Below are the code and all the weights of a small trained network. Each question names an input and a class and asks about switching units off, where a switched-off unit gives its printed mean instead of its output.

import numpy as np


def w(rows, s, z=0):
    codes = np.array(rows[::2]) - 128.0
    scale = np.full(codes.shape[1], s)
    scale[-1] = z or s
    return codes * scale


def norm(h):
    return h / np.sqrt((h * h).mean(-1, keepdims=True) + 1e-5)


def f(y):
    return y / 2 * (1 + np.tanh(0.7978845608 * (y + 0.044715 * y**3)))


def log_softmax(a):
    a = a - a.max(-1, keepdims=True)
    return a - np.log(np.exp(a).sum(-1, keepdims=True))


def net(x, mask):
    res = np.array(x, float).reshape(1, 5) / 4 @ E
    u = 0
    for l in range(3):
        y = f(norm(res) @ A[l][:, :-1].T + A[l][:, -1])
        res = res + np.where(mask[u : u + 8], y, B[l][:, -1]) @ B[l][:, :-1]
        u += 8
    return log_softmax(norm(res)[-1] @ U[:, :-1].T + U[:, -1])


A, B = {}, {}
E = w([
[156,183,125,120,120,123,103,84,103,126,107],'x0',
[114,163,144,130,199,98,189,168,155,176,83],'x1',
[89,124,166,161,2,115,113,123,119,140,107],'x2',
[163,113,208,60,141,169,83,162,203,139,180],'x3',
[101,110,121,98,152,158,95,76,108,176,186],'x4',
],0.0093)
A[0] = w([
[129,39,75,41,194,180,95,179,101,118,216,123],'0.n0',
[60,189,132,170,123,98,121,110,152,206,147,167],'0.n1',
[118,177,165,72,99,105,124,169,141,51,68,7],'0.n2',
[138,171,137,135,2,113,110,110,113,126,23,2],'0.n3',
[150,171,147,66,179,129,124,90,154,169,171,89],'0.n4',
[46,132,141,156,135,125,211,91,56,133,65,131],'0.n5',
[14,51,147,128,63,55,52,56,80,117,179,100],'0.n6',
[55,154,150,142,36,145,141,188,151,120,98,91],'0.n7',
],0.0066,0.004)
B[0] = w([
[49,84,178,133,173,104,143,42,197,148,254,254],'0.n0',
[95,252,29,61,149,117,144,154,90,158,174,188],'0.n1',
[97,157,174,55,75,122,234,112,168,81,172,142],'0.n2',
[121,108,178,202,193,124,110,156,187,172,183,211],'0.n3',
[133,158,92,163,171,99,136,93,144,132,221,196],'0.n4',
[80,137,59,114,150,44,6,55,51,40,104,221],'0.n5',
[88,170,82,123,44,151,118,166,166,139,37,247],'0.n6',
[123,202,88,138,73,130,84,152,124,137,248,191],'0.n7',
],0.0062,0.0053)
A[1] = w([
[147,127,174,115,159,169,103,155,200,156,125,93],'1.n0',
[170,126,129,104,102,146,145,160,167,150,106,19],'1.n1',
[249,193,178,108,140,129,107,64,120,153,172,88],'1.n2',
[170,62,108,180,116,95,140,148,166,59,141,112],'1.n3',
[157,149,147,102,207,84,154,179,146,92,117,98],'1.n4',
[254,147,150,115,133,159,85,139,122,89,112,73],'1.n5',
[169,122,144,152,72,100,140,191,130,86,131,121],'1.n6',
[164,133,141,84,91,102,161,200,125,126,106,1],'1.n7',
],0.0093,0.0045)
B[1] = w([
[139,192,68,168,133,128,150,51,85,129,84,234],'1.n0',
[159,95,135,115,125,104,136,136,132,76,113,123],'1.n1',
[2,93,90,124,124,115,182,130,135,89,138,224],'1.n2',
[42,193,140,196,190,71,65,176,113,189,156,169],'1.n3',
[180,125,187,131,110,179,138,122,126,117,132,253],'1.n4',
[98,72,128,105,154,150,165,59,136,47,136,138],'1.n5',
[50,99,137,126,78,131,116,195,134,167,146,200],'1.n6',
[142,105,115,85,56,57,91,113,132,148,100,136],'1.n7',
],0.01,0.004)
A[2] = w([
[141,111,90,129,60,187,108,99,88,179,203,81],'2.n0',
[130,153,118,178,145,128,138,163,67,180,44,63],'2.n1',
[195,179,152,66,65,79,85,145,112,103,66,61],'2.n2',
[111,123,74,186,133,86,140,115,1,135,68,80],'2.n3',
[82,119,154,119,178,77,87,125,143,154,151,146],'2.n4',
[122,128,97,192,129,85,100,106,119,135,179,161],'2.n5',
[176,115,73,174,145,111,70,113,24,122,69,5],'2.n6',
[201,154,110,128,201,125,187,140,101,134,103,59],'2.n7',
],0.0081,0.002)
B[2] = w([
[254,129,143,118,96,47,108,189,123,107,126,206],'2.n0',
[87,27,150,18,153,126,114,74,185,31,118,181],'2.n1',
[105,197,220,31,124,107,187,104,100,186,106,157],'2.n2',
[112,130,39,95,213,78,140,67,135,35,30,254],'2.n3',
[140,178,85,137,195,188,118,150,92,138,207,213],'2.n4',
[210,177,174,171,169,160,131,124,57,107,112,233],'2.n5',
[87,85,76,208,60,112,94,98,113,58,34,208],'2.n6',
[155,73,110,231,98,208,131,176,228,205,62,181],'2.n7',
],0.0074,0.0056)
U = w([
[109,116,18,162,159,109,85,98,78,54,10,156],'0',
[62,56,122,73,118,148,219,115,156,55,104,79],'1',
[215,92,138,182,182,222,184,169,175,204,68,110],'2',
[222,6,157,79,93,193,71,79,155,118,170,63],'3',
[175,142,173,28,74,117,141,149,106,179,45,119],'4',
[129,162,102,99,235,153,124,93,113,146,227,212],'5',
[104,100,129,180,154,126,92,190,37,168,101,3],'6',
[120,149,152,171,10,133,88,228,117,165,155,149],'7',
],0.013,0.0067)

Each question gives the input, the list of numbers given to net, and the class t.
The units are the neurons (one row each of A and B). Each row of codes is followed by its name. A weight is (code - 128) times the scale printed after its matrix; where a second scale follows, it is the last column's (A, B and U).
mask holds one flag per neuron, layer by layer. A switched-off neuron (its flag False) gives its mean, the last column of its row in B, instead of its output. The means were averaged over made-up inputs and are rounded, as every weight is.
A unit's drop is (log p(t) with every unit on - log p(t) with that unit switched off) / (log p(t) with every unit on - log p(t) with every unit switched off).
The circuit of an input: a set's keep is (log p(t) with only the set's units on - log p(t) with every unit switched off) / (log p(t) with every unit on - log p(t) with every unit switched off). Starting from the 12 units with the biggest drops (on a tie, the unit counted first), units are removed one at a time, each time the one whose removal leaves the highest keep (on an exact tie, the one counted first), for as long as the keep stays at least 0.8.
units of the circuit, in order: the units of the circuit, biggest drop first
top k neurons: the k neurons with the biggest drops, biggest first
k most important neurons of layer l: the k neurons of layer l with the biggest drops, biggest first
drop when u is switched off: that unit's drop, to one decimal
input [-1,1,4,-1,-1], class 7: units of the circuit, in order -> (0.n7)
input [5,-7,-5,2,-4], class 1: units of the circuit, in order -> (1.n2 1.n5)
input [-7,2,-1,5,-5], class 2: top 3 neurons -> (0.n5 1.n4 1.n0)
input [7,-7,0,0,2], class 3: 3 most important neurons of layer 1 -> (1.n0 1.n5 1.n3)
input [-4,7,6,6,0], class 4: 4 most important neurons of layer 1 -> (1.n7 1.n0 1.n2 1.n3)
input [-4,-2,-7,1,-8], class 2: top 2 neurons -> (1.n4 0.n5)
input [-8,6,-8,-6,-3], class 2: 4 most important neurons of layer 1 -> (1.n4 1.n0 1.n2 1.n7)
input [2,7,-8,0,3], class 2: top 2 neurons -> (2.n7 1.n4)
input [-1,8,8,-1,1], class 5: top 2 neurons -> (0.n7 1.n0)
input [8,-7,8,-3,4], class 7: 2 most important neurons of layer 0 -> (0.n3 0.n6)
input [3,-2,-2,4,-3], class 1: top 2 neurons -> (1.n2 0.n3)
input [-5,0,1,6,-4], class 7: top 3 neurons -> (1.n6 2.n3 0.n5)
input [6,-6,-1,-1,2], class 3: 2 most important neurons of layer 2 -> (2.n3 2.n0)
input [-1,-6,6,5,4], class 7: units of the circuit, in order -> (0.n6)
input [-7,8,7,6,5], class 5: 3 most important neurons of layer 0 -> (0.n6 0.n1 0.n2)
input [7,-3,3,8,-7], class 1: top 2 neurons -> (1.n5 1.n2)
input [0,-6,-3,0,5], class 3: 2 most important neurons of layer 2 -> (2.n0 2.n3)
input [1,4,-8,-1,0], class 2: top 2 neurons -> (2.n7 1.n4)
input [-1,-8,-1,1,-8], class 7: drop when 1.n6 is switched off -> 0.3
input [-7,-3,1,6,1], class 5: drop when 1.n0 is switched off -> 0.1
input [-4,8,-2,5,1], class 2: top neuron -> (2.n7)
